Below is a small trained network, with its code and all its weights. Each question gives an input and a class and asks what happens when units are switched off, that is, made to give their printed mean instead of their output.

import numpy as np


def w(rows, s, z=0):
    codes = np.array(rows[::2]) - 128.0
    scale = np.full(codes.shape[1], s)
    scale[-1] = z or s
    return codes * scale


def norm(h):
    return h / np.sqrt((h * h).mean(-1, keepdims=True) + 1e-5)


def f(y):
    return y / 2 * (1 + np.tanh(0.7978845608 * (y + 0.044715 * y**3)))


def log_softmax(a):
    a = a - a.max(-1, keepdims=True)
    return a - np.log(np.exp(a).sum(-1, keepdims=True))


def net(x, mask):
    res = np.array(x, float).reshape(1, 2) / 4 @ E
    u = 0
    for l in range(2):
        y = f(norm(res) @ A[l][:, :-1].T + A[l][:, -1])
        res = res + np.where(mask[u : u + 12], y, B[l][:, -1]) @ B[l][:, :-1]
        u += 12
    return log_softmax(norm(res)[-1] @ U[:, :-1].T + U[:, -1])


A, B = {}, {}
E = w([
[138,240,242,174,74,47,221,79,135,151,189,119],'x0',
[62,254,173,186,195,153,9,57,102,251,155,155],'x1',
],0.0035)
A[0] = w([
[151,126,169,109,117,106,6,78,161,210,204,55,136],'0.n1',
[41,147,165,156,107,176,168,62,110,138,161,116,82],'0.n2',
[202,208,183,73,67,31,124,157,111,149,72,151,138],'0.n3',
[13,220,163,166,178,166,136,111,163,183,221,142,139],'0.n4',
[198,147,173,49,151,113,86,114,80,157,168,170,2],'0.n5',
[223,201,73,85,178,145,134,117,49,169,160,205,111],'0.n6',
[208,32,193,133,65,118,167,220,111,27,168,75,143],'0.n7',
[226,204,166,80,51,104,230,73,81,162,121,160,78],'0.n8',
[197,160,119,87,85,142,125,169,130,101,214,104,157],'0.n9',
[237,84,93,118,69,116,107,78,165,152,190,124,94],'0.n10',
[155,40,64,131,251,157,102,167,86,119,98,215,227],'0.n11',
[63,196,100,104,167,85,136,131,80,127,90,102,100],'0.n12',
],0.0025)
B[0] = w([
[188,155,60,97,144,59,139,178,97,84,59,173,179],'0.n1',
[100,89,56,163,102,218,62,164,174,147,197,121,138],'0.n2',
[133,70,124,165,191,210,67,161,162,95,148,185,168],'0.n3',
[118,175,130,78,163,100,208,163,159,102,22,61,236],'0.n4',
[71,176,92,178,104,48,213,115,137,109,104,137,96],'0.n5',
[184,91,175,173,124,78,112,174,117,119,166,90,133],'0.n6',
[138,217,38,115,159,49,168,114,117,152,32,54,247],'0.n7',
[133,62,161,157,127,145,3,188,160,157,130,137,186],'0.n8',
[98,133,122,114,221,86,175,140,131,218,121,102,152],'0.n9',
[189,129,143,167,179,58,177,103,46,178,153,65,122],'0.n10',
[169,154,158,206,197,108,99,93,247,123,204,135,252],'0.n11',
[182,78,110,110,86,132,190,106,125,149,176,19,126],'0.n12',
],0.0032,0.003)
A[1] = w([
[120,56,102,127,85,204,38,134,103,82,154,122,184],'1.n1',
[188,184,108,155,233,167,89,173,146,184,86,105,246],'1.n2',
[157,69,99,33,42,140,225,211,73,77,83,141,10],'1.n3',
[20,169,48,100,204,214,80,42,83,197,129,200,147],'1.n4',
[52,152,156,58,115,136,91,127,49,185,65,174,82],'1.n5',
[153,57,100,14,109,148,36,96,123,44,93,122,130],'1.n6',
[7,121,168,111,73,198,56,33,103,226,145,184,1],'1.n7',
[182,138,205,163,17,60,235,96,138,112,197,86,155],'1.n8',
[180,186,103,168,183,52,166,71,191,121,121,96,150],'1.n9',
[187,154,163,210,109,133,159,126,143,83,250,156,142],'1.n10',
[166,185,128,174,185,117,159,149,163,97,137,104,43],'1.n11',
[116,243,248,181,95,68,104,7,2,199,202,110,185],'1.n12',
],0.0044,0.0015)
B[1] = w([
[162,95,216,242,120,229,129,207,130,124,194,189,150],'1.n1',
[106,176,209,200,98,125,134,133,65,171,119,171,255],'1.n2',
[74,253,130,121,168,72,156,68,26,167,93,85,200],'1.n3',
[169,50,31,39,114,68,210,118,163,45,132,40,209],'1.n4',
[139,203,135,142,157,60,172,70,98,149,136,77,140],'1.n5',
[166,78,124,114,121,92,116,94,174,138,219,112,177],'1.n6',
[100,183,208,106,52,168,193,193,104,134,104,187,151],'1.n7',
[175,32,67,113,172,133,69,102,186,115,167,152,222],'1.n8',
[87,174,176,140,75,219,113,186,91,91,127,156,222],'1.n9',
[97,139,161,212,145,212,110,187,88,126,138,124,150],'1.n10',
[87,167,170,176,145,205,111,162,95,225,179,142,170],'1.n11',
[170,16,37,86,147,117,128,128,147,75,119,108,251],'1.n12',
],0.0044,0.0061)
U = w([
[168,207,44,84,196,49,219,150,66,77,55,44,252],'0',
[219,28,95,194,208,180,79,191,196,77,202,146,202],'1',
[68,253,228,222,88,222,108,213,49,183,84,176,191],'2',
[62,106,201,72,63,102,60,37,197,159,48,195,4],'3',
[66,115,196,43,59,114,53,75,201,186,57,175,4],'4',
[58,108,200,50,42,119,56,47,202,189,58,154,4],'5',
[42,97,190,22,34,95,83,47,200,192,86,232,4],'6',
[83,109,156,93,41,104,83,45,206,229,50,210,4],'7',
],0.0063,0.0035)

Each question gives the input, the list of numbers given to net, and the class t.
The units are the neurons (one row each of A and B). Each row of codes is followed by its name. A weight is (code - 128) times the scale printed after its matrix; where a second scale follows, it is the last column's (A, B and U).
mask holds one flag per neuron, layer by layer. A switched-off neuron (its flag False) gives its mean, the last column of its row in B, instead of its output. The means were averaged over made-up inputs and are rounded, as every weight is.
A unit's drop is (log p(t) with every unit on - log p(t) with that unit switched off) / (log p(t) with every unit on - log p(t) with every unit switched off).
The circuit of an input: a set's keep is (log p(t) with only the set's units on - log p(t) with every unit switched off) / (log p(t) with every unit on - log p(t) with every unit switched off). Starting from the 12 units with the biggest drops (on a tie, the unit counted first), units are removed one at a time, each time the one whose removal leaves the highest keep (on an exact tie, the one counted first), for as long as the keep stays at least 0.8.
circuit, biggest first: the units of the circuit, biggest drop first
k most important neurons: the k neurons with the biggest drops, biggest first
top k neurons in layer l: the k neurons of layer l with the biggest drops, biggest first
drop of u: that unit's drop, to one decimal
input [-2,3], class 2: circuit, biggest first -> [1.n2]
input [6,7], class 0: circuit, biggest first -> [1.n12, 0.n4]
input [-3,-2], class 2: circuit, biggest first -> [1.n12, 1.n4]
input [-8,8], class 0: top 2 neurons in layer 1 -> [1.n4, 1.n8]
input [5,-4], class 1: 3 most important neurons -> [1.n8, 0.n4, 0.n1]
input [4,2], class 1: 4 most important neurons -> [1.n12, 0.n7, 0.n11, 1.n3]
input [-7,-8], class 0: top 3 neurons in layer 0 -> [0.n7, 0.n8, 0.n3]
input [-1,3], class 2: 4 most important neurons -> [0.n4, 1.n2, 0.n1, 0.n6]
input [8,6], class 1: circuit, biggest first -> [1.n12, 1.n3]
input [3,0], class 2: 2 most important neurons -> [0.n3, 0.n8]
input [5,4], class 1: 3 most important neurons -> [1.n12, 1.n3, 0.n7]
input [4,0], class 1: top 2 neurons in layer 0 -> [0.n11, 0.n7]
input [2,4], class 0: top 2 neurons in layer 0 -> [0.n11, 0.n7]
input [0,5], class 0: top neuron in layer 1 -> [1.n4]
input [2,5], class 0: 2 most important neurons -> [0.n11, 1.n12]
input [3,6], class 0: 2 most important neurons -> [1.n12, 0.n11]
input [2,6], class 0: drop of 1.n12 -> 0.2
input [7,2], class 1: drop of 0.n3 -> 0.0
input [-2,6], class 0: drop of 1.n4 -> 0.9
input [6,4], class 1: circuit, biggest first -> [1.n12]
input [6,8], class 0: drop of 0.n11 -> 0.3
